What can hang from each mark
R: C G U
C: A
W: Q R S T U
U: A R
S: J Q T W
Q: A J S
D: J T U
J: D S
G: A K
T: J
A: C R S

Each row was made from one small tree. The marks that hang from a mark follow it in brackets, in alphabetical order. Every link used is in the known rows. Write each row's tree.
Each row is shifted at random along 8 fixed directions that mean nothing.
Known rows
A[C S[Q T[J] W[R[G]]]]: [ 274  178  -75  -81  107  283   52 -124   82  194 -401 -262  331 -300
  261   45  -77 -331 -270   92 -181 -498  202 -109  164  100  220   14
   29   24  162 -148 -125  -18 -287   37  238   92 -308  -94   86  224
 -127 -171  120 -164 -142 -207   97 -409  102 -137   56   31  516  -62
   54  155 -220   37  190 -156  265  174  161]
A[C R S[J T W]]: [ 112    5   77 -109  -12  289  163  104 -179  246  -60 -215   94   11
   -8  -62 -102   57  105   73 -237  -91  197 -154  234  220   77  359
   21    0  -93  -28   39  -81 -222  220  -63  343 -241 -110   78  119
  -22 -159  -86  129   -5 -246  -17 -102 -119  -74  195 -105  292  157
  197  170 -286  116  216   79  203  124    4]
D[J T U[A R]]: [ 134  -23   57   41   95 -272 -277 -123  130   34  -45 -178 -336   44
    4  366  247 -238 -339  176  132  242 -242  418   97 -328 -305   15
  156  127  -20 -162  -98   58 -192   95  -62 -176  334 -164  301    5
 -125  167  403  -29  -69 -180   30  266  399   78   88  291    9  204
 -166  -96   95  -85  181  -78  131 -315 -108]
D[J[S[Q]] T]: [ 174  -48   16 -212  134   81  140  -35 -133 -107  -34  -92    1  138
   74   53  199  -73  -20  -19  106  -10   51 -119  311 -153   86   -5
  138  -98    5    2  149 -175 -185  194 -319  336 -139 -143  239  225
 -145  205  -58  226 -200 -396 -164  -15  -19  -83  -35 -130  284  179
  129  -39 -117  -20  -37 -126   47  -80  -93]
J[D[T U[A]] S[Q]]: [ 265    6   28 -212  102  -56 -112  -45    3  -21 -162 -186    6   -3
   59  128   59  -88 -105  -52  303  -76  197  184  219  -90  240 -195
  216   19   92  -70  -36  -48 -279   92 -219  127  -87 -187  239  125
 -134  155  -29  -34 -267 -109  -59 -120  209 -179  -30 -101  182  -26
  147   93 -220 -123  142  -92  126  -66  -52]
Q[S[J W[R T]]]: [   9   90  156 -144 -116   66 -190    3   27  170 -393 -300  -57  -44
   86   36 -315 -103  -48 -202  -50   19 -244   47   51  263 -130  337
    8  124  178  -86 -162   47   45 -120  238 -128   61 -185   25   14
  105 -284  195  -55  -81   39   -6   64  -55  -74  390  -25  -51   71
  103   74  -54 -116  -60  111  101 -148  -31]
U[A[C S] R]: [ 118   59   86 -116  -12   95 -107  -86  -35   -7 -148 -223    0 -116
   36  -14 -125   -9 -205   11  -13   -6   46   87   48  139   11   30
   43  121  -63  -68  -50  -83 -241  106  125    2   35 -124   80   27
  -23  -14  234  -54 -113 -108   55 -107  108 -164  167    3  116  -22
  -16  119 -140  155  157  -34  147 -122   82]
Q[A[C] S]: [  65  -98  111   -7   94 -203 -247  -90   66   27 -126 -158 -238   99
 -135  231  120  -89 -231   61  252  236 -194  244  105  -75 -199  -63
  120   54  -59 -131  -48  -17  -63    9  -62 -119  118 -274  195   88
 -155   87  281   53 -111 -114  -43  135  159   -2   60  212  -78  180
 -138   47  189 -126   95  -80  263 -204 -184]
G[A[R[U] S] K]: [  90  -26  -85  -96   21  185   38   72  -32  -83 -193 -135  -81 -126
  -34  119  197  -60 -263  150 -141  -30   29   70  207   66 -165  151
  -62    5   98  -51   -3  -20  -90  154  -13  -67  111    0   56    8
   18   40  271   12 -140 -328  -72   31  130  -95   99  193  228    2
 -261   78   -2   71  -28  -70  137 -164   11]
D[U[A R[G]]]: [  92  131  -94 -173   60   36  120 -258    3   94 -271 -112   64    1
  165  131 -129 -182 -146 -105 -252 -149  -67  -79  108  -93  -50  112
  126  111   13   13  106  -47 -193   63   51  224 -107  -90  202  124
 -145   61   98   -4 -226 -339  -80 -115   27   20  162 -175  320  156
  188    0 -142   10    3 -119   32  -93  171]
W[Q R S[J]]: [   8 -109  134 -279  -57  245  -64  156  -40  -12 -265 -272 -104    9
  154 -101  -27   18   99 -225  175   55 -162 -131  157  290   37  224
   -9  -27  139  -87 -150 -130  178  -72   60  -40   32 -211   27   94
   77 -221   63   70  -90  -24  -54   66 -146 -174  233 -105  -61  217
   39   95   -9  -46 -113   73  206 -206 -164]
J[D S[Q W]]: [ 257  184   20 -163  154   72  -79 -156  -19  -13 -149  -95 -170 -121
  -38  280  108 -216 -186   33   12  -13  202  -19  109 -217 -249 -108
 -109   -9   87 -216 -153  -37  -19   70   -3  157   90 -239  186  202
 -187  111  276  -43 -289 -328  -46  202  332 -124  -65  172  530   64
  -16  159    7  -46    0   -8   61   54 -170]
C[A[R S[T]]]: [  66  -79  103 -175   58   13   71   21 -166   36 -207 -402  -28  138
   70  -81   51   40  -78 -123  301   30    5  -41  182   86   98  114
  147  -67  -64  -66  187 -196 -135   89 -355  241  -72 -198  191  208
  -56  -42   22  264  -68 -180   17  -97  -69 -151  105  -36    0  198
    6  167  -18  -44   20 -163  236  -82 -173]
W[Q[A[C]] R S]: [ -67   41   25  179   71   30   59  -90  265    9 -327  -28  199 -224
   72  305    2 -185 -324  281 -358 -104 -359  177  115  -29 -100  199
  143  142   93   43   -3  203 -232   90  225 -221 -175   44   88 -139
  -69  -80  217  -79    8 -322  -56 -195   32  298  173  226  229 -111
 -215 -113  -16  118  180 -156  392 -231  248]
G[A[C R S[J[D] Q]] K]: [ 267    0 -208 -368  281  410  -27  245  -57 -131 -361 -319  -68 -297
  127  103  567 -235 -263   30  269 -317  144 -165  350   52 -116 -102
 -149  -68  246 -170 -245  -96  152   17   84 -126  201 -289   89  292
 -145 -169  404 -180 -302 -322  -69  124  277 -323 -181  289  378  175
 -317  147   45  -72  -44    8  222   38 -262]
J[D[U[A]] S]: [ 142   -6 -194 -236  -66  225  -21   97   33 -253 -386  -16  157 -354
   31   16   26   18 -107 -204  -35 -259  187  131  223  201  233  -84
   32   93  329  179 -101  121  -42   67   98 -157   15  -68   -8 -103
   82 -121  -76 -274 -317   18 -194  -70  180 -253   88 -218  178 -184
  -24  122 -315  -55   58   52 -114  -70   95]
U[A[S[W]] R[C G[K]]]: [ 134   53  120  -61   26  202  160 -124 -142  184   46  -62    0   13
   23   25 -187  -28 -161  159 -266   52  211   30   55  -14   34  128
   88   73 -231  -69  120 -134 -413  283  -88  346 -225  -56  133   50
 -115  229   83  130 -103 -375    8 -179   44   -6  120 -101  325   81
  127  124 -196  164  146  -22  186  -48  135]
C[A[R[U] S[W]]]: [ -24 -128  203  -13 -135   98  175   61 -281  170   62 -151  -39  101
 -119 -124 -248  331  116   18 -238  227  169  125  154  237  103  416
   92  -14 -212   38  305 -112 -354  331 -343  362 -208   17   53  -76
  137   -2 -204  363   89 -155  -13  -90 -190  -37  344 -197   55   31
  114  200 -210   94  172   -6  183  -55   25]
Q[J[D[U]] S[T W[R]]]: [  49  -19   39  -91  -14  -41  -70   65   37  141 -248 -101   25  -28
  -63  162 -106  -81   13  -54  -63  -19  -59  168  203   60   -6  219
  147   61  168   54  -47   88 -109   56   -1  -10 -137 -193   79   -9
  -33 -126  -54  -25 -162  -78 -138   21   30   22  232  -82  131   92
  137   24 -116 -192   97   65   99  -43  -10]
T[J[S[W[Q[A[C]] R]]]]: [ 134   20   82 -157   16  175  -21   37  -96    3  -84 -121   -3  -95
   12  -64  -97  -44   -1   26   37  -42  131 -108  186  182  179   65
   74  -43  -20  -83  -83 -221 -136  147   73  107 -124 -147    5  122
    8   29  -43   60 -101 -136   -5 -162  -96 -194  142 -101  333   15
   67  197 -156    4   54  -43  188   61   12]
R[G U[A[C]]]: [ 150  -39 -133   78  107   77   27 -110  125   17 -220  -31   30 -257
   85  217  166 -166 -345  147 -169  -89   11  249  111 -107   21  -59
   52   98   29  -39   18  122 -226  137  -27  -50  -62  -82  166   -8
 -174   35  145 -107  -73 -228    2  -84  269   45  -16  131  246   78
 -190   48   -8  -23  236 -171  251 -109   81]
J[D[T] S[W]]: [ 212  -17   57    0  -11   66  -36   67  -47 -175   73    4  -63 -165
 -183   82  139   -9 -148  166  149   97  358  247  179  -96  136 -161
   70  -61   20  -19    1  -31 -261  323 -290  104  -16 -136   91   -4
  -74  240    0   39 -144 -132  -61   14  266 -140  -63   34  321  -76
  -58  147 -173    8  210  -20   17   -3  -92]
U[A[C S[J[D]]] R[G]]: [ 232  127   21 -283  187  236 -133  -26  -62  122 -180 -242 -210 -205
  147  145  173 -193 -237  -13   52  -16  135   -9   89  -27 -228  -41
 -159   88  -28 -210 -213  -84  -23   38  155   56  186 -338  148  201
 -215  -34  400 -146 -243 -251   46  189  321 -224  -19  198  430  261
  -64  212  -10   32  117   75  195   23 -114]
W[S[T[J[D]]] U[R[G[A]]]]: [  64  -98  113 -302 -191  304 -129  303 -159  213  -92 -159 -241   29
  -48 -124 -147  134  192 -108   51   98  277   95  130  414  181  270
  -51   39   40  -73 -230 -123   13   90   30   47   27 -170  -53  -83
  169  -74 -103  -56 -161  129   -1   21   -1 -305  292 -196   23  106
  161  392 -278  -89   60  241  128  -34  -91]
R[C U[A[S[Q[J] T W]]]]: [ 274   10   17 -207  216   66 -107 -145  -36  237 -272 -244  -31  -10
  173  137  -20 -190 -151  -84   84  -73   80   35  134  -22   28   20
   59   30   66 -207 -104  -88 -157  -63  -89  165 -126 -303  216  247
 -221  -88  111   39 -181 -203   34  -10  151 -176   50   60  257  249
  104  113   30 -195   87 -126  293   72 -151]
U[A[C R S[Q[J] T W]]]: [ 161   57    3  -72  155  228 -130   34  -17   -1 -308 -216    7 -355
   13  155  184 -129 -301   95  -58 -153   55  138  201  132 -214  100
 -112   98  171  -82 -200   38  -42   48  218 -220  189 -209   20   49
  -57 -339  444 -161 -109 -177   -2  144  276 -195  100  353  337   32
 -295  130   16   -1  198   17  164   72 -161]
D[J[S[Q]] U[A R[C G]]]: [ 206  113   81 -181  139  147   -4 -240  -51 -220 -396  -80   54 -441
  297  174   71 -186 -483 -146 -338 -104 -202  234  159  -60 -296   57
 -222  140  201  -21   87   70 -230   58  285 -149  230  -71   63   61
  -18 -109  549  -58 -199 -345 -107  107  302 -183  177  227  362  -88
 -341 -104  -33   28  -76 -154  -80 -239   64]
C[A[S[J[D] Q T W]]]: [ 254   58  104  -21  243    2  -71  -87   18  210 -226 -368  -71  -41
   56  268  184 -219 -285  126  289  -46  165  184   96 -221  -44  -60
  111  -21   23 -319  -56  -21 -253   68 -302  127  -42 -268  319  247
 -232  -52  268   61 -102 -228  162  -10  353  -49  -81  272  269   95
  -57  170   68 -181  207 -160  376   73 -284]
R[C G U[A[S[Q]]]]: [ 258    9   89 -202  170  228   10 -199 -121  -79 -191 -116  -29 -204
  195   24   76  -72 -295  -75  -45    4  135   66  137   15  -24  -87
 -146  -33    7 -153   90 -154 -213   94  -70  159    0 -180  108  199
 -158   47  293  142 -177 -311  -13  -16  161 -281   10  147  391   87
 -164  107   28   28   -4 -207  164  -50  -96]
Q[J[S[W]]]: [ 234  -32 -155   -7    1  -90 -257  -22  283   80 -325 -219   76 -162
   22  173    4 -251 -235    3  302 -212  148  231   65  -37  271 -296
  234  106  250 -105 -331  121  -94  -80   24 -221 -128 -214  166   63
 -151  -12  -49 -353 -220  160   47 -181  294  -97  -33  -95   17  -25
  104  123  -35 -199  256  -25  225  -45   23]
R[U[A[S[J T]]]]: [ 171   33  166  -91  -49  251  -98   -7  -71   50  -19 -112 -152  -62
  -78   11  -61   75  -74   85  -48  142  312  158   83  168   21  134
  -66   31    0 -145 -125 -123 -205  200  -76   80   96  -86   58  -19
   11  -10  142   59  -94 -113   70   63  153 -267  168   86  312  -38
   22  224 -162   71  151   44  110   26 -122]
G[A[R[C U] S] K]: [ 178  143   90 -161  -57  209  -12  -55  -21  223  -81 -156  -70   40
   35   28 -273  -31 -103  135 -331   -9  179  -37   89  140   19  211
  -47   96  -69 -160  -81 -105 -312  173  152  201 -144   50   59   14
   14  209   65    0 -160 -280   32 -166  -32 -134  216  -42  349 -106
  181  140 -267  190   21   64  236  -69  226]
R[C U[A[S]]]: [ 162   -7  -29 -269   -7  259 -136  -21  -64  -46 -222  -80 -183 -152
   69    1   -4   20 -104 -164 -105   60   98   29  106  194  -69   66
 -171   67  103  -62 -163  -46   62    8  130  -22  170 -172   22    3
   13  -53  135  -66 -215  -92  -78  197  140 -302  138   16  192  118
  -59  171  -74   18  -24   78   55  -79  -73]
W[Q[A] R]: [ -68   50  -24  271  111 -213   41 -183  291  207 -202  -12   58   45
  -22  456  -20 -281 -234  367 -279  -24 -333  187   37 -297 -118  147
  323  144  -42  -57   -6  188 -274   93   12  -22 -276   -1  271  -80
 -194  101   88  -32  -14 -360    1 -165   93  472  110  121  178   17
   13 -107   53  -12  207 -181  443 -213  205]
D[J[S[W]] T U]: [ 215   93   13 -233  -25   33  -87  -90  -18   66 -105 -121 -159   82
   41  158  -27 -127  -36  -92  -98   39   41  -16  231  -65 -126  131
   18   44  109  -50  -86  -25  -60   78   25  132  107 -104  178  112
  -24  149   42  -10 -227 -218 -154  187   77 -116  150  -81  306  150
  213    9 -212  -18   -7  105  -93  -46   -3]
C[A[S[W]]]: [  70  -30   28    4 -112   33 -220    0   83  111 -315 -270 -107 -114
  -48  105 -104    6 -214  -58   58   19   29  290   11  165  -29   70
   53  150  124 -101 -176  144  -38  -25   60 -236  131  -98   92 -106
  104 -165  165 -179  -79  140   53   59  215  -93  206   34 -154  -65
  -71  195  -47  -61  167   93  161 -126  -62]
S[J Q T W[R]]: [   1   21  311   71  -20  217   91   49 -229   74  136   -3 -316   39
 -246  143   28   73   61  222 -311  329   52   78  128   -5 -402  482
 -149  -33 -122 -158   28  -97  -70  333 -121  211  164 -100   55  -13
   54  -80  276  313   77 -369  -16  374   70   29  262  235  334  135
 -105  118  -12   36   45  118   58   -6 -315]
C[A[R S[W[U]]]]: [ 160   60  259   30 -123    8 -290  -18   74  175   53 -324 -318  -16
 -178   58 -120   72 -135  187  201  250  350  296   -2  117   -7   21
   18   39  -74 -287 -252 -140 -162  183  -41  -67  203 -102   67  -42
   24  102  173  -21  -13   91  207   58  195 -221  169  212  223  -68
  -14  343  -71  107  317  113  298   15 -148]
J[D[T U[A[C]]] S]: [ 262  134 -300 -539  273  325   15   12 -119 -480 -423  -78 -151 -373
  178  148  597 -254 -291 -294   95 -192  -29 -248  409  -87 -356 -109
 -278  -65  366   76  -76  -90  361   -1  122  -81  510 -331   79  271
 -151  -52  409 -117 -451 -468 -334  474  290 -394 -159  264  652  314
 -360   29   13  -80 -270  -41 -260   28 -243]
G[A[R] K]: [ -20   51   10 -174 -205  345  -30  161 -120 -195 -293 -106  -72 -201
  -84 -102 -147   98 -109 -110 -252  -56  -41    5  153  405 -145  309
 -167  121  179   53  -68   -9   53  115  326 -221  244   62 -153 -155
  324 -181  298 -108 -152  -67 -116   85  -36 -240  363  -53   10 -216
 -158  111 -194   99 -194  179 -152 -196   48]
U[A R[C G[K]]]: [ 261  103   48 -143   65  136 -132 -125   72   56  -29 -151 -202  -40
   56   46  -13 -205 -251   99  204   16  288   72  -11 -111  119 -249
   72   77  -77 -234 -220 -208 -185  141   31   97   30 -200  151  119
 -207  313  185 -118 -247 -156  106  -81  267 -223  -59   -2  321   85
   83  189  -74   37  106   16  211  -58  -40]

Write each row's tree
[ 104  110  135 -268  105  283 -156  140   62    2 -143  -93 -147 -112
  -15   68   42  -93   19   42  151   27  117  -90  195  161    8   48
  -33   13  119  -76 -323 -181  104   71  200  -56   37 -273  -31   47
 -109  -19  102  -86 -243 -167  -75  110  -10 -232   73  121  535   96
   58  183  -88   11   37  174  258  117 -134]  W[Q[A[C] J[D]] R S[T]]
[  97 -155  147  -38  -28  203  -23  106 -134 -108  -21 -156  -59 -100
  -48  -66  105  118 -112   46   12  147    7  119  180  187  -17  125
  -62  -27  -76  -69   71  -73 -174  206  -88    5   46 -126   52   56
   44  -86  190  152   33 -114    0   31   35 -153  126   79   -7   54
 -181   69  -49   95  122  -36  143 -157 -115]  A[C S[J]]
[ 146   93  172  -21  -18   78  -65 -178   -5  -14 -268 -177  -63 -110
  131   83 -203 -169 -445   -9 -168   46 -214  182    0   28 -163   73
  -87  126  -34 -200  107   -5 -297   69  169  -76   50   -5   92   66
   41  121  491   33  -81 -225   62 -121  100  -62  202  129   11 -142
 -173  -20  -11   27 -148 -144  106 -305  117]  R[C G[A K]]
[ 211   92  -94 -124  212  148  -48   23  115  -70 -264 -222  207 -307
  156   89  149 -276 -241  102  208 -265  120  -45  217  -34  181 -163
  120  -64  173  -62 -115  -87 -163   59  -26   -1 -202 -239   91  191
 -219  -52  122  -81 -191 -210   12 -212  115 -125  -96  117  527   33
  -48   56  -10   -5  152 -178  293   84   19]  A[R S[W[Q[J[D]] T]]]
[ 218   34   73 -124   -3  240  -44  130  -56  154 -135 -239   11 -225
   38   -1  -83  -28 -101   96  -68  -68  249   99  150  196  137  133
  -26    6   16 -160  -83  -45 -283  182    3   65 -112 -115   21   77
  -12  -36   57  -26  -60  -98   88 -155   68 -184  145   27  308  -32
   26  194 -223   20  202   17  271   69   58]  G[A[C S[J[D] W[R[U]]]]]
[ 245 -228 -158   44  233  157 -128  207   50   -9  -11  -29 -250 -261
 -144  212  697 -163 -204  366  300  -29  393  313  303 -111   91 -225
   -3 -111   87 -166 -273  -60    5  222 -218 -120  126 -298  103   79
 -244   -1   93  -87  -95 -122   18  162  466 -219 -234  402  400  246
 -398  299  148 -211  374  -71  385  137 -403]  S[Q[A[C R[G U]]] T[J]]
[ 178  -93  207 -230   57  126 -277  124 -114  287  -38 -374 -405  117
    1   71   94   14  -71   30  310  180  134  127  119  168 -142   24
  -49   99 -151 -302 -281 -124   41   -7   60    1  190 -289  160  124
  -63   -4  303  -68 -129  -49   62  195  194 -237   76  155  -61  271
  -32  316   13    6  152  216  376 -125 -269]  U[A[C R[G[K]] S[Q]]]
[ 160  345  142 -170  -66  176    6 -188  -74 -248  -68   90  -40 -273
  -63  126 -153  -47 -203   43 -492   46  145   77  144  -39 -290  171
 -224   92  115   49   31  -36 -275  319  261  101  210   45  -32  -83
   70  173  325  -11 -265 -390 -145  159  184 -190  234  107  736 -291
  -22    6 -322  262  -60   64 -289  -52  186]  J[D[T U[R]] S]
[ 248  296  -51  -24  276  -72 -155 -377  250    9 -354 -214  -73 -226
  146  398  154 -539 -583  178  -14 -108 -128  -18   30 -348 -371 -173
  -34   20  112 -287 -170  -28  -70  -53  205  -90  137 -239  213  297
 -358  142  563  -91 -222 -437   61   51  333   -1  -80  500  641  136
 -229    2  227    9   25 -251  261   18  -14]  Q[A[S[W[R[C]]]]]
[ 304  -19   76   -6   88   88  -84 -109   58    9   -5 -190  -69 -127
   12   86  143 -116 -374  248  150   42  298  225  108  -60  133 -242
   13  -46  -94 -240    3 -143 -377  221 -189   64  -50 -104  152  164
 -219  312  230   45  -97 -213  122 -210  216 -194  -99  222  355  -13
 -143  154  -20   95  238 -219  335  -30    3]  R[G[A[C S]] U]
[  60  -90   98 -161   14  137 -205  150 -178 -115  -31  -19 -272 -114
 -235   52   93  104  -48  -53  136  262  111  159  183  176 -207   59
  -92  -18   20  -20  -80  -92   79  124  -41  -96  222 -290  -33    6
   31  -72  228   64 -170  -43 -131  335  115 -244  143  101  149  120
 -145  191   63  -91   19  141  -23   15 -266]  Q[A[S[W]] J[D]]
[ 135  -43  -10 -183   43  169  -79   39  -34  265 -355 -319  -38 -159
  148  119   34  -81  -87 -101 -134 -145  -39   21  211  223 -169  226
 -120   83  109 -123 -155   97   93  -99  216  -38   21 -216   82  124
  -34 -334  208 -129  -84  -95  -51  101   89  -96  182  124  109  268
  -72  188  -20  -30  154   89  283  -26  -77]  A[C R[G] S[Q W[U]]]
[ 251  183   91 -249  121  134 -156 -141   30  335 -279 -206 -211   27
  128  182 -131 -236 -118  -32  -67  -76  142  -11  104   20 -112   80
  -91  116   72 -278 -266  -83  -25  -55  222  148  -10 -206  132  164
 -153   26  198 -103 -273 -228   10   78  153 -214  127  114  422  135
  167  224  -60 -105  -30  113  279   67  -96]  S[Q[A[R[C G[K] U]]] T]
[ 228  -55 -322   13  132  216   42  115  264  186 -289 -112  238 -250
   23  231  322 -189 -107  314  -97 -467  385  107  274  -18  335  -90
  159   58  258    6 -322  196 -146  108  -11   -7 -316  -88  153  -25
 -238 -125 -228 -349 -188 -153  -40 -219  304  -16 -148   61  421   28
   27  168 -219    3  480   11  454  146   58]  A[C R[U] S[Q T]]
[  52  116  133 -117  -64  210  -50   19  121  398 -172 -269 -141   58
   87  101 -229  -60   56   64  -62   15  152   -2   50  165  106  257
  111   91   23 -145 -263  -63    7   37   50   88 -106  -90   99  -55
  -38    9  -96  -89  -83  -89   62  -50  -78   -4  204  -29  360  134
  264  280 -181   50  185  178  423   70   29]  C[A[S[W[Q R[G] T U]]]]
[ 107  114  -13 -243   80  -26 -294 -174  210  -43 -364 -188 -132  -77
   29  190   10 -227 -187 -102  234  -52  -66   30   83   25 -127 -111
   62   72  264 -126 -345 -107  147 -156  259 -238  196 -268   76   87
 -140  -50  309 -195 -333  -69  -56   97  157 -198  107  139  279   90
   -2   92  134 -103  -44  -16  174  -81 -115]  W[Q[A S] U[R]]
[ 310  156 -104 -422   50  199 -248 -142   75 -257 -303 -249 -136 -140
  180  -50   74 -210 -190 -299  348 -156  153 -165  177   71   62 -256
  -37  -14  269 -141 -255 -262  125  -67  196 -111  323 -219   82  261
  -61   51  260 -162 -384  -36  -41   83  133 -504   17  -58  377   76
   65   85  -94  -39 -147  -10 -143   15 -136]  D[J U[A]]
[  94   69  -33 -143   44  103  -29 -123  -22   12 -150 -104 -159  -56
   27   95   24 -129 -164  -34    1   14   76   13   40  -58  -97  -24
   26   85  -18  -74  -76 -100  -30   84   16   90   98 -199  137   73
 -137   75  207  -55 -217 -206  -17   83  182 -106   71  -28  254  188
   25  147  -13    1   42   -3   60  -79  -54]  U[A R[G]]
[ 187   61  -18 -199  -92  248 -218   38   52 -216  -54   -9 -211 -139
  -67   13   90   -7  -88  -24   35   43  221  130  213  116   29  -28
  -28   66  193   12 -247  -90   -7  182  151 -183  348  -53    0 -100
   93   92  147 -165 -244   -9 -111  220  174 -340  127  -19  313  -67
   16   67 -260   65   62  194 -184  -35  -77]  D[J T U[A]]
[ 111 -144 -128 -235   29  119   44  154 -124  123 -194 -180    7  -45
   30   62  110  -11   89 -127   -7  -93   83   12  254   73   41  184
  100   -8   95   28  -16   46  -43   62 -153  156 -106 -245  147  113
  -48 -182 -103    1 -159 -107 -130   67   94  -63  118 -195   44  294
  122   95 -139 -140  136   63   94  -37  -83]  A[S[J[D[U[R]]] W]]
[  59   21   72 -161   27  151  138  -65  -22   30 -159 -143   48   80
   31   50  -17  -36   34   14  -61  -49   67  -95  179   36   42  214
   94  -38   80  -31   12 -145 -103  119 -125  240 -136 -112  128   97
  -91  -34    4  156 -139 -311  -66  -83  -43  -52  146  -29  322  140
  107   83 -106   32   34  -91  182  -47  -78]  W[S[Q T] U[R]]
[ 240   48   -5   18  116  118 -102  -49  165   76  -85 -180  -53 -170
   49  167  193 -218 -275  268   -3  -52  171   91   99 -130    5 -113
  -15   11   12 -217 -215  -23 -214  147   32   12  -42 -160  160  127
 -223   88  185  -93 -103 -207  105  -46  284  -84  -76  236  400   51
  -80   93  -18  103  270  -57  345  -33  -20]  A[R[C] S[J]]
